Here is a tiny trained network, its code and every weight. The questions are about switching its units off for an input and a target symbol, where a switched-off unit gives its printed mean instead of its output.

import numpy as np


def w(rows, s, z=0):
    codes = np.array(rows[::2]) - 128.0
    scale = np.full(codes.shape[1], s)
    scale[-1] = z or s
    return codes * scale


def norm(h):
    return h / np.sqrt((h * h).mean(-1, keepdims=True) + 1e-5)


def f(y):
    return y / 2 * (1 + np.tanh(0.7978845608 * (y + 0.044715 * y**3)))


def softmax(a):
    e = np.exp(a - a.max(-1, keepdims=True))
    return e / e.sum(-1, keepdims=True)


def log_softmax(a):
    a = a - a.max(-1, keepdims=True)
    return a - np.log(np.exp(a).sum(-1, keepdims=True))


def net(x, mask):
    ids = ['ΓΘΛΞΩαζημπστφ'.index(c) for c in x.split()]
    T = len(ids)
    res = E[ids] + P[:T]
    r = norm(res)
    for j in range(2):
        rows = slice(3 * j, 3 * j + 3)
        q, k, v = (r @ M[0][rows].T for M in (Q, K, V))
        z = softmax(np.where(np.tri(T) > 0, q @ k.T / 3**0.5, -1e9)) @ v
        o = O[0][rows]
        res = res + np.where(mask[j], z, o[:, -1]) @ o[:, :-1]
    y = f(norm(res) @ A[0][:, :-1].T + A[0][:, -1])
    res = res + np.where(mask[2:18], y, B[0][:, -1]) @ B[0][:, :-1]
    return log_softmax(norm(res)[-1] @ U[:, :-1].T + U[:, -1])


Q, K, V, O, A, B = {}, {}, {}, {}, {}, {}
E = w([
[163,162,135,137],'Γ',
[109,154,127,113],'Θ',
[120,118,77,137],'Λ',
[185,95,116,138],'Ξ',
[126,136,142,155],'Ω',
[100,147,134,185],'α',
[69,23,143,181],'ζ',
[132,122,156,108],'η',
[52,133,129,136],'μ',
[110,249,168,128],'π',
[137,140,109,113],'σ',
[126,62,118,88],'τ',
[143,141,131,136],'φ',
],0.017)
P = w([
[229,55,214,133],'0',
[205,89,194,80],'1',
[164,103,227,89],'2',
[142,103,202,69],'3',
[142,98,252,105],'4',
[112,104,221,95],'5',
[110,114,242,109],'6',
[82,161,255,75],'7',
],0.00096)
Q[0] = w([
[65,113,141,186],'H1',
[62,93,101,156],'H1',
[84,117,157,174],'H1',
[214,215,159,128],'H2',
[193,254,174,161],'H2',
[159,201,200,164],'H2',
],0.0088)
K[0] = w([
[90,188,114,192],'H1',
[103,204,38,201],'H1',
[162,248,106,224],'H1',
[121,19,150,35],'H2',
[132,1,227,34],'H2',
[162,76,201,73],'H2',
],0.008)
V[0] = w([
[191,186,131,129],'H1',
[115,207,117,175],'H1',
[103,82,252,112],'H1',
[111,154,75,192],'H2',
[92,160,100,56],'H2',
[114,154,52,168],'H2',
],0.0042)
O[0] = w([
[122,229,165,88,90],'H1',
[240,126,137,93,150],'H1',
[77,252,186,117,253],'H1',
[183,138,145,228,55],'H2',
[85,176,132,68,161],'H2',
[110,212,85,244,42],'H2',
],0.003,0.0016)
A[0] = w([
[131,128,112,103,108],'N1',
[170,91,70,96,80],'N2',
[186,57,45,102,136],'N3',
[133,129,91,43,170],'N4',
[78,108,74,152,75],'N5',
[84,97,119,182,172],'N6',
[77,149,150,104,179],'N7',
[204,115,88,160,185],'N8',
[222,182,85,134,73],'N9',
[117,152,117,255,3],'N10',
[155,189,178,154,90],'N11',
[69,26,48,91,181],'N12',
[127,106,154,92,149],'N13',
[161,52,163,81,60],'N14',
[193,149,143,125,54],'N15',
[94,109,99,138,80],'N16',
],0.0093,0.0025)
B[0] = w([
[117,119,148,145,124],'N1',
[139,159,155,203,128],'N2',
[174,151,163,253,163],'N3',
[95,99,164,188,187],'N4',
[161,193,98,57,167],'N5',
[115,142,85,112,206],'N6',
[115,93,131,102,253],'N7',
[127,155,192,89,142],'N8',
[159,96,154,55,154],'N9',
[22,168,98,169,172],'N10',
[126,84,78,127,172],'N11',
[185,90,42,69,234],'N12',
[61,92,123,150,167],'N13',
[4,143,151,145,153],'N14',
[144,119,107,90,128],'N15',
[132,154,96,95,140],'N16',
],0.0064,0.004)
U = w([
[197,123,142,57,196],'Γ',
[58,82,227,110,98],'Θ',
[188,150,65,166,203],'Λ',
[179,130,186,197,252],'Ξ',
[130,138,137,135,34],'Ω',
[82,182,112,231,131],'α',
[138,6,81,174,114],'ζ',
[123,141,118,128,88],'η',
[105,154,59,76,161],'μ',
[125,234,173,114,86],'π',
[133,141,119,127,102],'σ',
[134,130,132,136,55],'τ',
[136,127,129,135,42],'φ',
],0.011,0.0037)

Each question gives the input, a string of symbols that net reads in full, and the target symbol t.
The units are the heads (3 rows each of Q, K, V and O) and the neurons (one row each of A and B). Each row of codes is followed by its name. A weight is (code - 128) times the scale printed after its matrix; where a second scale follows, it is the last column's (O, A, B and U).
mask holds one flag per unit, heads first, then neurons. A switched-off unit (its flag False) gives its mean, the last column of its rows in O or B, instead of its output. The means were averaged over made-up inputs and are rounded, as every weight is.
A unit's drop is (log p(t) with every unit on - log p(t) with that unit switched off) / (log p(t) with every unit on - log p(t) with every unit switched off).
The circuit of an input: a set's keep is (log p(t) with only the set's units on - log p(t) with every unit switched off) / (log p(t) with every unit on - log p(t) with every unit switched off). Starting from the 12 units with the biggest drops (on a tie, the unit counted first), units are removed one at a time, each time the one whose removal leaves the highest keep (on an exact tie, the one counted first), for as long as the keep stays at least 0.8.
circuit, biggest first: the units of the circuit, biggest drop first
most important unit: the unit with the biggest drop
top k neurons: the k neurons with the biggest drops, biggest first
which heads matter: for each layer, one digit per head in row order, 1 if its drop is at least 0.15 and else 0, layers parted by /
drop when u is switched off: that unit's drop, to one decimal
input π τ π σ, target ζ: which heads matter	10
input μ μ η μ Θ Θ, target Θ: which heads matter	00
input σ α τ α φ, target ζ: which heads matter	10
input Λ σ τ Ω, target ζ: most important unit	N11
input μ η Γ ζ μ μ φ, target Θ: circuit, biggest first	(H2 N12)
input α Ω Θ, target Θ: top 4 neurons	(N12 N5 N4 N6)
input η η σ, target Θ: which heads matter	10
input μ α η Ω, target Θ: top 2 neurons	(N12 N10)
input μ Γ π μ μ Γ μ Λ, target Λ: which heads matter	00
input Θ η η μ φ α μ σ, target Θ: top 2 neurons	(N4 N12)
input μ Ξ μ σ, target Ξ: drop when N4 is switched off	0.1
input η η Θ φ, target Θ: drop when H2 is switched off	0.6
input σ μ Λ τ μ Θ σ, target ζ: drop when N6 is switched off	0.1
input Γ σ μ Λ Γ Γ Γ, target Γ: circuit, biggest first	(N9)
